Moves between nodes:
z604 bo z455
z604 ro z548
z604 te z86
z604 ku z549
z515 bo z887
z515 ro z341
z515 te z73
z515 ku z642
z211 bo z885
z211 ro z18
z211 te z956
z211 ku z378
z946 bo z549
z946 ro z162
z946 te z144
z946 ku z754
z300 bo z19
z300 ro z290
z300 te z453
z300 ku z553
z392 bo z139
z392 ro z885
z392 te z607
z392 ku z211
z908 bo z172
z908 ro z664
z908 te z990
z908 ku z976
z307 bo z862
z307 ro z73
z307 te z563
z307 ku z800
z311 bo z737
z311 ro z90
z311 te z15
z311 ku z695
z115 bo z389
z115 ro z453
z115 te z324
z115 ku z997
z133 bo z141
z133 ro z461
z133 te z163
z133 ku z639
z549 bo z548
z549 ro z886
z549 te z946
z549 ku z162
z664 bo z610
z664 ro z351
z664 te z976
z664 ku z904
z9 bo z168
z9 ro z739
z9 te z755
z9 ku z477
z382 bo z187
z382 ro z306
z382 te z455
z382 ku z271
z965 bo z856
z965 ro z862
z965 te z351
z965 ku z307
z368 bo z577
z368 ro z607
z368 te z993
z368 ku z517
z10 bo z970
z10 ro z87
z10 te z729
z10 ku z123
z137 bo z130
z137 ro z311
z137 te z293
z137 ku z15
z737 bo z819
z737 ro z831
z737 te z311
z737 ku z90
z436 bo z477
z436 ro z117
z436 te z593
z436 ku z348
z876 bo z415
z876 ro z908
z876 te z284
z876 ku z990
z162 bo z886
z162 ro z48
z162 te z754
z162 ku z915
z71 bo z647
z71 ro z561
z71 te z461
z71 ku z344
z915 bo z48
z915 ro z133
z915 te z522
z915 ku z163
z135 bo z795
z135 ro z389
z135 te z875
z135 ku z115
z385 bo z774
z385 ro z293
z385 te z206
z385 ku z819
z870 bo z443
z870 ro z104
z870 te z285
z870 ku z735
z885 bo z423
z885 ro z251
z885 te z211
z885 ku z18
z324 bo z115
z324 ro z997
z324 te z19
z324 ku z759
z816 bo z559
z816 ro z19
z816 te z389
z816 ku z300
z87 bo z740
z87 ro z774
z87 te z123
z87 ku z385
z432 bo z98
z432 ro z963
z432 te z107
z432 ku z877
z642 bo z341
z642 ro z559
z642 te z795
z642 ku z816
z48 bo z922
z48 ro z141
z48 te z915
z48 ku z133
z206 bo z385
z206 ro z819
z206 te z130
z206 ku z737
z98 bo z53
z98 ro z40
z98 te z432
z98 ku z963
z344 bo z561
z344 ro z970
z344 te z998
z344 ku z10
z970 bo z843
z970 ro z740
z970 te z10
z970 ku z87
z639 bo z461
z639 ro z998
z639 te z486
z639 ku z315
z613 bo z235
z613 ro z368
z613 te z576
z613 ku z993
z73 bo z515
z73 ro z642
z73 te z800
z73 ku z795
z560 bo z240
z560 ro z593
z560 te z739
z560 ku z696
z389 bo z816
z389 ro z300
z389 te z115
z389 ku z453
z315 bo z998
z315 ro z729
z315 te z843
z315 ku z458
z696 bo z593
z696 ro z552
z696 te z752
z696 ku z187
z235 bo z550
z235 ro z577
z235 te z613
z235 ku z368
z104 bo z771
z104 ro z613
z104 te z735
z104 ku z576
z610 bo z106
z610 ro z965
z610 te z664
z610 ku z351
z123 bo z87
z123 ro z385
z123 te z136
z123 ku z206
z163 bo z133
z163 ro z639
z163 te z647
z163 ku z486
z862 bo z116
z862 ro z515
z862 te z307
z862 ku z73
z18 bo z251
z18 ro z284
z18 te z378
z18 ku z23
z695 bo z90
z695 ro z176
z695 te z443
z695 ku z771
z139 bo z993
z139 ro z423
z139 te z392
z139 ku z885
z86 bo z604
z86 ro z549
z86 te z306
z86 ku z946
z136 bo z123
z136 ro z206
z136 te z827
z136 ku z130
z759 bo z997
z759 ro z98
z759 te z290
z759 ku z432
z843 bo z315
z843 ro z458
z843 te z970
z843 ku z740
z831 bo z673
z831 ro z870
z831 te z90
z831 ku z285
z251 bo z414
z251 ro z876
z251 te z18
z251 ku z284
z998 bo z344
z998 ro z10
z998 te z315
z998 ku z729
z997 bo z453
z997 ro z53
z997 te z759
z997 ku z98
z187 bo z552
z187 ro z86
z187 te z382
z187 ku z306
z800 bo z73
z800 ro z795
z800 te z380
z800 ku z135
z875 bo z135
z875 ro z115
z875 te z559
z875 ku z324
z577 bo z936
z577 ro z392
z577 te z368
z577 ku z607
z141 bo z495
z141 ro z71
z141 te z133
z141 ku z461
z341 bo z380
z341 ro z875
z341 te z642
z341 ku z559
z561 bo z486
z561 ro z843
z561 te z344
z561 ku z970
z23 bo z284
z23 ro z106
z23 te z172
z23 ku z610
z922 bo z101
z922 ro z495
z922 te z48
z922 ku z141
z576 bo z613
z576 ro z993
z576 te z936
z576 ku z139
z240 bo z755
z240 ro z436
z240 te z560
z240 ku z593
z795 bo z642
z795 ro z816
z795 te z135
z795 ku z389
z819 bo z293
z819 ro z673
z819 te z737
z819 ku z831
z752 bo z696
z752 ro z187
z752 te z117
z752 ku z382
z904 bo z351
z904 ro z563
z904 te z116
z904 ku z887
z739 bo z560
z739 ro z696
z739 te z477
z739 ku z752
z729 bo z10
z729 ro z123
z729 te z458
z729 ku z136
z461 bo z71
z461 ro z344
z461 te z639
z461 ku z998
z351 bo z965
z351 ro z307
z351 te z904
z351 ku z563
z378 bo z18
z378 ro z23
z378 te z415
z378 ku z172
z774 bo z827
z774 ro z137
z774 te z385
z774 ku z293
z976 bo z664
z976 ro z904
z976 te z856
z976 ku z116
z936 bo z576
z936 ro z139
z936 te z577
z936 ku z392
z735 bo z104
z735 ro z576
z735 te z550
z735 ku z936
z755 bo z9
z755 ro z477
z755 te z240
z755 ku z436
z453 bo z300
z453 ro z553
z453 te z997
z453 ku z53
z956 bo z211
z956 ro z378
z956 te z414
z956 ku z415
z495 bo z522
z495 ro z647
z495 te z141
z495 ku z71
z486 bo z639
z486 ro z315
z486 te z561
z486 ku z843
z550 bo z735
z550 ro z936
z550 te z235
z550 ku z577
z15 bo z311
z15 ro z695
z15 te z673
z15 ku z443
z423 bo z517
z423 ro z414
z423 te z885
z423 ku z251
z522 bo z915
z522 ro z163
z522 te z495
z522 ku z647
z88 bo z107
z88 ro z168
z88 te z40
z88 ku z9
z856 bo z976
z856 ro z116
z856 te z965
z856 ku z862
z40 bo z88
z40 ro z9
z40 te z963
z40 ku z755
z90 bo z831
z90 ro z285
z90 te z695
z90 ku z176
z144 bo z946
z144 ro z754
z144 te z184
z144 ku z101
z290 bo z759
z290 ro z432
z290 te z553
z290 ku z107
z19 bo z324
z19 ro z759
z19 te z300
z19 ku z290
z285 bo z870
z285 ro z735
z285 te z176
z285 ku z550
z414 bo z956
z414 ro z415
z414 te z251
z414 ku z876
z877 bo z963
z877 ro z240
z877 te z168
z877 ku z560
z284 bo z876
z284 ro z990
z284 te z23
z284 ku z106
z53 bo z553
z53 ro z88
z53 te z98
z53 ku z40
z106 bo z990
z106 ro z856
z106 te z610
z106 ku z965
z477 bo z739
z477 ro z752
z477 te z436
z477 ku z117
z172 bo z23
z172 ro z610
z172 te z908
z172 ku z664
z593 bo z436
z593 ro z348
z593 te z696
z593 ku z552
z184 bo z144
z184 ro z101
z184 te z886
z184 ku z922
z886 bo z184
z886 ro z922
z886 te z162
z886 ku z48
z176 bo z285
z176 ro z550
z176 te z771
z176 ku z235
z458 bo z729
z458 ro z136
z458 te z740
z458 ku z827
z168 bo z877
z168 ro z560
z168 te z9
z168 ku z739
z116 bo z904
z116 ro z887
z116 te z862
z116 ku z515
z517 bo z607
z517 ro z956
z517 te z423
z517 ku z414
z455 bo z382
z455 ro z271
z455 te z604
z455 ku z548
z673 bo z15
z673 ro z443
z673 te z831
z673 ku z870
z306 bo z86
z306 ro z946
z306 te z271
z306 ku z144
z348 bo z117
z348 ro z455
z348 te z552
z348 ku z604
z993 bo z368
z993 ro z517
z993 te z139
z993 ku z423
z827 bo z136
z827 ro z130
z827 te z774
z827 ku z137
z963 bo z40
z963 ro z755
z963 te z877
z963 ku z240
z771 bo z176
z771 ro z235
z771 te z104
z771 ku z613
z990 bo z908
z990 ro z976
z990 te z106
z990 ku z856
z552 bo z348
z552 ro z604
z552 te z187
z552 ku z86
z563 bo z307
z563 ro z800
z563 te z887
z563 ku z380
z559 bo z875
z559 ro z324
z559 te z816
z559 ku z19
z107 bo z432
z107 ro z877
z107 te z88
z107 ku z168
z101 bo z754
z101 ro z522
z101 te z922
z101 ku z495
z553 bo z290
z553 ro z107
z553 te z53
z553 ku z88
z754 bo z162
z754 ro z915
z754 te z101
z754 ku z522
z443 bo z695
z443 ro z771
z443 te z870
z443 ku z104
z130 bo z206
z130 ro z737
z130 te z137
z130 ku z311
z380 bo z800
z380 ro z135
z380 te z341
z380 ku z875
z548 bo z271
z548 ro z184
z548 te z549
z548 ku z886
z415 bo z378
z415 ro z172
z415 te z876
z415 ku z908
z887 bo z563
z887 ro z380
z887 te z515
z887 ku z341
z293 bo z137
z293 ro z15
z293 te z819
z293 ku z673
z740 bo z458
z740 ro z827
z740 te z87
z740 ku z774
z607 bo z392
z607 ro z211
z607 te z517
z607 ku z956
z271 bo z306
z271 ro z144
z271 te z548
z271 ku z184
z647 bo z163
z647 ro z486
z647 te z71
z647 ku z561
z117 bo z752
z117 ro z382
z117 te z348
z117 ku z455

In the rows, 533 stands for zero.

The rows follow the links: the fewer symbols apart two nodes are, the more alike their rows tend to be.

Each row is also shifted at random along 11 hidden directions that mean nothing.

Some nodes, each with a row of numbers:
z495 -> 789 432 564 448 482 502 533 551 573 596 528 478 504 431 619 518 508 277 342 462 570 604 607 504 565 484 635 543 476 428 473 628 516 513 450 414 529 716 406 381 419
z115 -> 316 435 629 449 460 550 653 705 486 588 327 519 538 435 542 532 459 521 625 553 619 542 638 520 447 569 607 521 485 676 461 546 526 466 606 567 479 562 400 528 655
z856 -> 543 505 545 532 471 450 667 512 469 557 642 491 512 568 566 600 435 640 528 494 569 506 615 544 544 586 506 685 359 576 506 585 613 480 548 615 547 499 583 430 612
z771 -> 603 616 537 522 549 471 543 468 437 579 603 586 402 650 523 596 568 439 504 488 517 585 526 541 653 542 496 482 420 473 559 612 529 516 462 405 498 451 448 491 555
z139 -> 590 624 532 579 616 529 551 500 436 451 599 545 467 640 587 415 563 476 484 507 484 696 592 519 681 531 486 473 484 418 579 526 537 481 441 360 635 420 436 443 458
z136 -> 706 409 536 574 437 568 653 649 572 565 405 344 601 354 630 547 397 644 500 430 532 414 602 419 324 629 649 564 284 496 427 484 689 570 675 640 344 678 632 362 444
z285 -> 632 528 529 495 524 519 474 541 467 538 591 476 432 596 561 471 396 656 643 561 462 316 475 557 559 543 398 469 415 597 547 520 512 571 634 604 626 409 625 388 446
z739 -> 532 607 514 593 505 534 606 491 573 574 705 446 586 536 546 516 503 419 455 494 461 425 520 613 462 516 603 666 519 495 461 434 560 615 478 574 365 600 573 548 467
z976 -> 464 565 488 493 456 522 440 644 529 575 538 583 559 587 502 594 542 456 572 569 550 610 458 693 596 612 557 564 538 699 542 500 501 577 525 624 501 479 456 658 563
z144 -> 690 470 600 447 494 509 536 661 516 610 400 561 468 457 518 533 455 381 595 550 604 494 523 574 471 497 615 481 536 616 467 584 486 550 569 562 379 625 390 542 707
z522 -> 654 332 583 332 444 551 482 571 627 653 317 574 528 381 523 623 526 449 519 539 662 528 564 423 466 522 594 443 602 592 486 709 451 454 571 508 593 710 494 522 609
z172 -> 498 474 555 446 520 485 425 535 533 514 565 619 446 575 470 526 563 492 494 580 595 574 501 490 624 563 524 533 660 599 609 755 497 543 503 530 637 488 429 474 552
z211 -> 427 566 456 710 585 621 629 539 610 422 424 477 611 430 601 433 539 598 423 404 526 631 637 433 440 604 593 506 489 392 572 445 668 458 532 435 518 560 667 428 540
z886 -> 535 427 587 484 481 482 507 632 470 559 430 490 554 410 541 520 463 602 589 619 585 513 515 520 491 500 500 534 468 643 485 541 523 570 674 656 547 607 455 478 529
z415 -> 352 612 495 658 665 615 583 502 531 394 494 549 497 550 554 375 537 565 501 490 498 541 620 568 602 497 478 463 606 427 648 419 552 415 500 369 745 434 616 444 534
z351 -> 332 553 561 515 514 515 554 541 470 532 616 482 474 574 552 468 463 550 541 540 488 439 557 550 572 550 471 553 470 587 534 537 519 543 547 532 602 437 515 413 431
z184 -> 598 524 520 605 571 506 372 582 583 479 493 493 514 426 574 436 487 449 513 507 487 474 412 492 451 469 551 450 524 504 503 517 537 698 565 586 335 591 525 447 477
z639 -> 439 636 560 526 506 441 614 369 410 629 666 582 488 565 374 561 599 570 468 644 572 507 484 461 530 522 440 614 608 538 558 692 534 547 600 516 541 558 455 516 638
z885 -> 491 628 526 617 455 543 856 624 352 572 646 450 602 618 498 589 505 656 523 565 536 560 679 748 588 642 585 799 360 587 531 338 678 439 604 610 563 499 463 592 551
z137 -> 462 563 556 576 628 559 530 485 504 508 519 522 438 587 514 616 614 576 527 481 454 397 526 518 599 484 532 446 467 396 597 478 567 553 533 423 530 478 573 518 369
z517 -> 603 558 527 575 607 505 535 502 499 480 444 613 484 623 565 652 575 655 650 446 552 662 551 433 558 568 507 432 389 474 545 575 586 485 487 479 442 416 584 589 683
z553 -> 673 401 593 509 552 448 520 516 556 476 649 458 451 523 604 496 352 638 603 503 527 308 542 477 473 465 501 607 457 551 482 628 553 594 552 688 501 519 646 341 545
z963 -> 313 572 468 642 529 497 460 529 538 476 555 501 667 448 555 476 509 660 554 585 507 581 456 580 485 505 427 574 515 612 519 399 543 601 616 678 549 535 629 558 509
z168 -> 421 574 528 552 581 533 586 343 635 538 636 583 513 504 458 486 564 431 406 508 568 455 550 466 466 468 540 597 764 437 565 653 503 480 447 439 557 612 625 499 667
z88 -> 440 450 551 544 499 516 676 448 581 550 633 470 615 488 538 641 517 667 476 513 565 427 628 541 486 508 545 738 512 516 510 514 588 474 543 621 613 620 677 528 521
z613 -> 429 613 534 551 534 511 516 477 450 540 631 494 462 608 505 480 516 612 545 558 458 429 472 470 550 588 440 500 470 538 557 575 553 604 591 533 526 414 542 425 417
z993 -> 346 535 551 507 491 588 619 492 548 587 488 518 511 532 444 562 554 641 537 531 545 404 551 390 427 647 552 515 571 547 559 646 581 513 612 519 506 505 589 497 547
z774 -> 569 525 620 507 581 570 722 501 443 587 527 500 411 641 497 694 529 689 657 508 485 237 610 564 550 500 539 529 400 468 545 457 571 463 587 497 537 463 611 568 515
z48 -> 750 604 467 567 568 554 422 568 605 531 451 612 483 438 502 330 430 300 524 541 570 518 431 615 454 461 526 411 720 560 549 532 443 547 539 503 470 605 532 498 796
z458 -> 858 422 573 431 470 522 614 577 477 583 475 506 528 517 549 527 418 666 637 590 595 497 584 475 480 562 499 546 461 599 476 601 537 466 640 620 602 568 539 480 641
z40 -> 299 425 566 438 450 581 588 598 572 593 417 514 642 407 549 572 562 476 469 568 602 602 636 575 534 517 582 583 580 605 503 492 482 434 542 515 689 654 469 583 465
z695 -> 441 554 501 510 471 616 563 615 485 573 488 480 527 494 476 390 417 625 582 644 513 326 518 664 518 580 438 516 585 673 590 419 498 488 718 600 759 490 592 455 494

From each start, follow one symbol. Which node do you reach?
Answer with the node's name.
new walk
574 555 516 571 610 560 494 441 553 516 451 564 539 579 525 658 612 728 668 509 490 484 472 425 487 517 470 405 477 459 542 481 546 540 567 528 477 478 701 656 549
ku	z136
new walk
529 461 546 457 448 528 550 595 481 568 481 530 585 578 510 656 555 737 629 588 573 589 542 476 538 660 520 567 440 647 520 587 573 521 619 650 571 477 515 598 506
ro	z885
new walk
499 663 510 662 651 664 574 512 537 474 593 457 436 589 506 375 488 516 537 503 372 183 508 664 534 470 528 462 602 413 626 307 543 568 570 442 570 449 670 461 378
bo	z206
new walk
633 581 502 436 428 542 409 618 533 623 553 570 476 559 455 432 501 334 503 597 544 541 410 561 527 655 566 485 654 670 542 677 471 626 554 558 454 515 377 505 551
ku	z368
new walk
595 640 457 648 563 478 483 557 497 446 547 637 517 548 468 400 534 464 473 549 611 768 482 552 563 590 524 547 637 561 614 635 584 542 517 537 486 490 437 495 776
bo	z251
new walk
566 634 473 550 451 551 634 594 464 642 533 548 535 569 453 590 492 523 557 560 554 483 516 720 537 619 538 594 477 635 551 433 560 487 610 588 507 518 537 616 671
ro	z104
new walk
596 597 457 665 601 574 471 459 619 464 563 499 445 467 499 342 424 549 472 475 482 284 443 465 406 532 494 453 618 444 615 558 586 599 607 526 487 525 740 317 578
ro	z695
new walk
529 369 693 357 437 471 660 615 421 648 422 503 500 483 503 632 431 690 724 635 625 401 593 436 429 524 514 562 437 703 415 654 509 507 686 682 494 575 437 528 662
ku	z548
new walk
838 617 491 512 578 511 460 468 521 560 535 653 500 634 501 572 556 520 658 569 544 606 439 564 558 500 459 437 578 533 532 544 457 516 497 519 494 484 559 684 750
te	z315
new walk
648 376 557 393 422 549 658 561 614 634 447 625 583 571 437 865 645 606 518 494 703 611 637 499 520 674 713 681 572 582 550 724 605 404 493 586 520 618 527 724 713
te	z18
new walk
424 488 580 555 504 526 588 581 480 519 522 416 650 449 606 499 526 625 529 576 490 581 581 502 499 503 521 588 420 535 452 412 559 574 598 596 540 592 486 517 347
te	z382
new walk
418 531 513 633 573 538 573 497 629 483 498 494 564 409 610 483 502 437 420 410 536 551 591 501 455 474 587 543 512 427 512 491 573 507 464 462 456 627 620 445 568
bo	z432
new walk
454 477 488 572 512 650 576 630 610 479 388 487 637 467 567 511 529 624 524 494 545 569 614 547 492 619 601 524 541 535 567 423 596 458 577 537 632 542 628 544 473
ro	z415
new walk
493 647 541 646 631 491 469 455 524 469 643 485 481 555 582 432 506 479 561 487 404 438 433 467 465 441 494 462 483 434 480 478 531 690 484 519 296 482 565 474 465
ro	z382
new walk
443 556 524 569 565 519 542 468 586 526 607 547 446 596 529 646 585 437 435 398 512 472 551 522 570 550 621 557 495 427 570 604 590 549 410 443 416 502 573 502 500
ku	z965
new walk
782 570 497 526 560 513 501 468 560 561 561 589 481 536 500 487 447 504 590 555 551 424 462 589 492 464 461 498 613 546 543 541 473 514 551 563 538 556 637 534 746
te	z133
new walk
430 592 485 605 578 583 569 555 531 470 531 575 538 587 493 513 541 600 558 536 534 518 552 644 583 560 524 560 598 549 624 437 563 471 537 529 636 452 600 584 601
ro	z908
new walk
544 360 596 412 410 639 715 638 574 657 324 453 600 397 513 661 550 580 481 516 616 460 684 465 425 629 695 565 499 541 493 555 594 416 638 517 581 710 514 539 475
ku	z137
